Below are the code and all the weights of a small trained network. Each question names an input and a class and asks about switching units off, where a switched-off unit gives its printed mean instead of its output.

import numpy as np


def w(rows, s, z=0):
    codes = np.array(rows[::2]) - 128.0
    scale = np.full(codes.shape[1], s)
    scale[-1] = z or s
    return codes * scale


def f(y):
    return y / 2 * (1 + np.tanh(0.7978845608 * (y + 0.044715 * y**3)))


def log_softmax(a):
    a = a - a.max(-1, keepdims=True)
    return a - np.log(np.exp(a).sum(-1, keepdims=True))


def net(x, mask):
    res = np.array(x, float).reshape(1, 8) / 4 @ E
    y = f(res @ A[0][:, :-1].T + A[0][:, -1])
    res = res + np.where(mask, y, B[0][:, -1]) @ B[0][:, :-1]
    return log_softmax(res[-1] @ U[:, :-1].T + U[:, -1])


A, B = {}, {}
E = w([
[235,133,125,150],'x0',
[100,139,196,240],'x1',
[127,2,122,152],'x2',
[127,131,128,131],'x3',
[126,127,126,128],'x4',
[126,126,129,127],'x5',
[116,138,15,200],'x6',
[127,127,127,129],'x7',
],0.0086)
A[0] = w([
[133,123,175,99,63],'N1',
[110,112,95,68,163],'N2',
[113,117,202,82,33],'N3',
[179,132,128,143,203],'N4',
[163,105,114,100,161],'N5',
[134,195,134,124,118],'N6',
[130,149,148,121,38],'N7',
[130,120,91,71,22],'N8',
[18,139,113,118,202],'N9',
[118,159,107,133,123],'N10',
[121,132,156,163,67],'N11',
[133,199,121,124,139],'N12',
[103,149,181,195,89],'N13',
[107,134,162,167,89],'N14',
[134,184,121,115,182],'N15',
[131,65,123,140,168],'N16',
[233,137,120,147,86],'N17',
[114,207,125,110,55],'N18',
[133,126,182,90,63],'N19',
[137,121,180,99,65],'N20',
[149,134,169,205,90],'N21',
[142,133,192,98,81],'N22',
[157,129,103,83,100],'N23',
[122,174,131,106,134],'N24',
[120,145,66,165,42],'N25',
[104,140,167,182,97],'N26',
[135,133,132,150,69],'N27',
[136,130,116,137,246],'N28',
[139,113,167,186,130],'N29',
[97,70,117,125,193],'N30',
[114,144,67,163,112],'N31',
[77,146,160,196,92],'N32',
[108,146,57,162,18],'N33',
[8,130,130,95,85],'N34',
[158,34,130,128,172],'N35',
[132,123,97,80,81],'N36',
[119,141,167,143,46],'N37',
[80,121,126,119,160],'N38',
[140,120,90,75,4],'N39',
],0.012,0.0031)
B[0] = w([
[121,54,112,131,172],'N1',
[114,159,111,108,221],'N2',
[140,47,129,109,214],'N3',
[195,156,131,123,188],'N4',
[97,179,129,119,191],'N5',
[83,113,138,205,190],'N6',
[100,99,121,149,126],'N7',
[100,143,85,89,180],'N8',
[224,155,167,132,236],'N9',
[123,101,139,145,146],'N10',
[78,139,54,54,143],'N11',
[62,105,154,178,199],'N12',
[117,144,86,75,205],'N13',
[112,148,71,73,160],'N14',
[98,138,137,181,197],'N15',
[84,173,157,195,204],'N16',
[194,184,163,123,223],'N17',
[58,109,138,173,189],'N18',
[116,64,126,123,191],'N19',
[136,68,108,114,181],'N20',
[119,152,82,93,199],'N21',
[152,32,107,143,206],'N22',
[78,173,99,97,190],'N23',
[98,122,148,157,172],'N24',
[154,2,115,119,182],'N25',
[113,147,71,60,181],'N26',
[133,129,119,103,120],'N27',
[157,130,167,113,175],'N28',
[111,193,105,79,190],'N29',
[93,168,164,162,214],'N30',
[186,20,149,109,198],'N31',
[135,133,85,88,200],'N32',
[143,25,112,123,188],'N33',
[224,196,184,120,221],'N34',
[59,176,141,208,254],'N35',
[119,165,92,85,179],'N36',
[131,107,94,126,141],'N37',
[166,151,172,141,163],'N38',
[90,138,79,72,175],'N39',
],0.0076,0.0054)
U = w([
[73,159,51,54,78],'0',
[138,11,122,119,81],'1',
[117,145,134,134,255],'2',
[180,165,166,127,151],'3',
[33,135,151,188,54],'4',
],0.013,0.0081)

Each question gives the input, the list of numbers given to net, and the class t.
The units are the neurons (one row each of A and B). Each row of codes is followed by its name. A weight is (code - 128) times the scale printed after its matrix; where a second scale follows, it is the last column's (A, B and U).
mask holds one flag per neuron, in row order. A switched-off neuron (its flag False) gives its mean, the last column of its row in B, instead of its output. The means were averaged over made-up inputs and are rounded, as every weight is.
A unit's drop is (log p(t) with every unit on - log p(t) with that unit switched off) / (log p(t) with every unit on - log p(t) with every unit switched off).
The circuit of an input: a set's keep is (log p(t) with only the set's units on - log p(t) with every unit switched off) / (log p(t) with every unit on - log p(t) with every unit switched off). Starting from the 12 units with the biggest drops (on a tie, the unit counted first), units are removed one at a time, each time the one whose removal leaves the highest keep (on an exact tie, the one counted first), for as long as the keep stays at least 0.8.
circuit, biggest first: the units of the circuit, biggest drop first
k most important neurons: the k neurons with the biggest drops, biggest first
drop when u is switched off: that unit's drop, to one decimal
input [-1,-7,-8,5,4,-2,4,3], class 4: circuit, biggest first : N12; N18; N6
input [8,-6,6,-6,-2,-7,5,4], class 3: circuit, biggest first : N17
input [7,-4,7,-7,-7,-6,-5,-6], class 3: 2 most important neurons : N17; N4
input [8,-5,-8,0,0,-1,8,3], class 1: circuit, biggest first : N25; N31
input [-7,-3,1,-6,-8,1,7,-4], class 1: circuit, biggest first : N33; N31
input [-7,2,-1,6,-2,0,-3,3], class 3: circuit, biggest first : N34; N9
input [-2,0,7,1,-6,-4,6,-4], class 4: 2 most important neurons : N35; N16
input [7,-5,8,2,7,-1,1,7], class 4: 2 most important neurons : N35; N16
input [6,7,-2,1,8,3,7,-7], class 0: 2 most important neurons : N21; N29
input [1,-5,-8,4,-1,-7,-8,-5], class 1: 2 most important neurons : N22; N3
input [6,5,1,-8,7,-1,7,-2], class 1: 3 most important neurons : N25; N31; N33
input [-7,-2,-5,2,2,5,-7,3], class 1: 2 most important neurons : N3; N22
input [-7,1,-4,-7,6,0,-7,-2], class 1: 2 most important neurons : N3; N22
input [-7,2,-7,5,4,-1,5,7], class 3: circuit, biggest first : N9
input [-8,-4,0,8,-8,1,-4,-2], class 3: 2 most important neurons : N34; N9
input [-7,5,3,8,2,-3,8,2], class 1: drop when N25 is switched off : 0.2
input [1,7,-7,-7,-4,-2,6,-8], class 0: drop when N26 is switched off : 0.2
input [8,2,-2,-5,3,2,-8,6], class 1: drop when N19 is switched off : 0.1
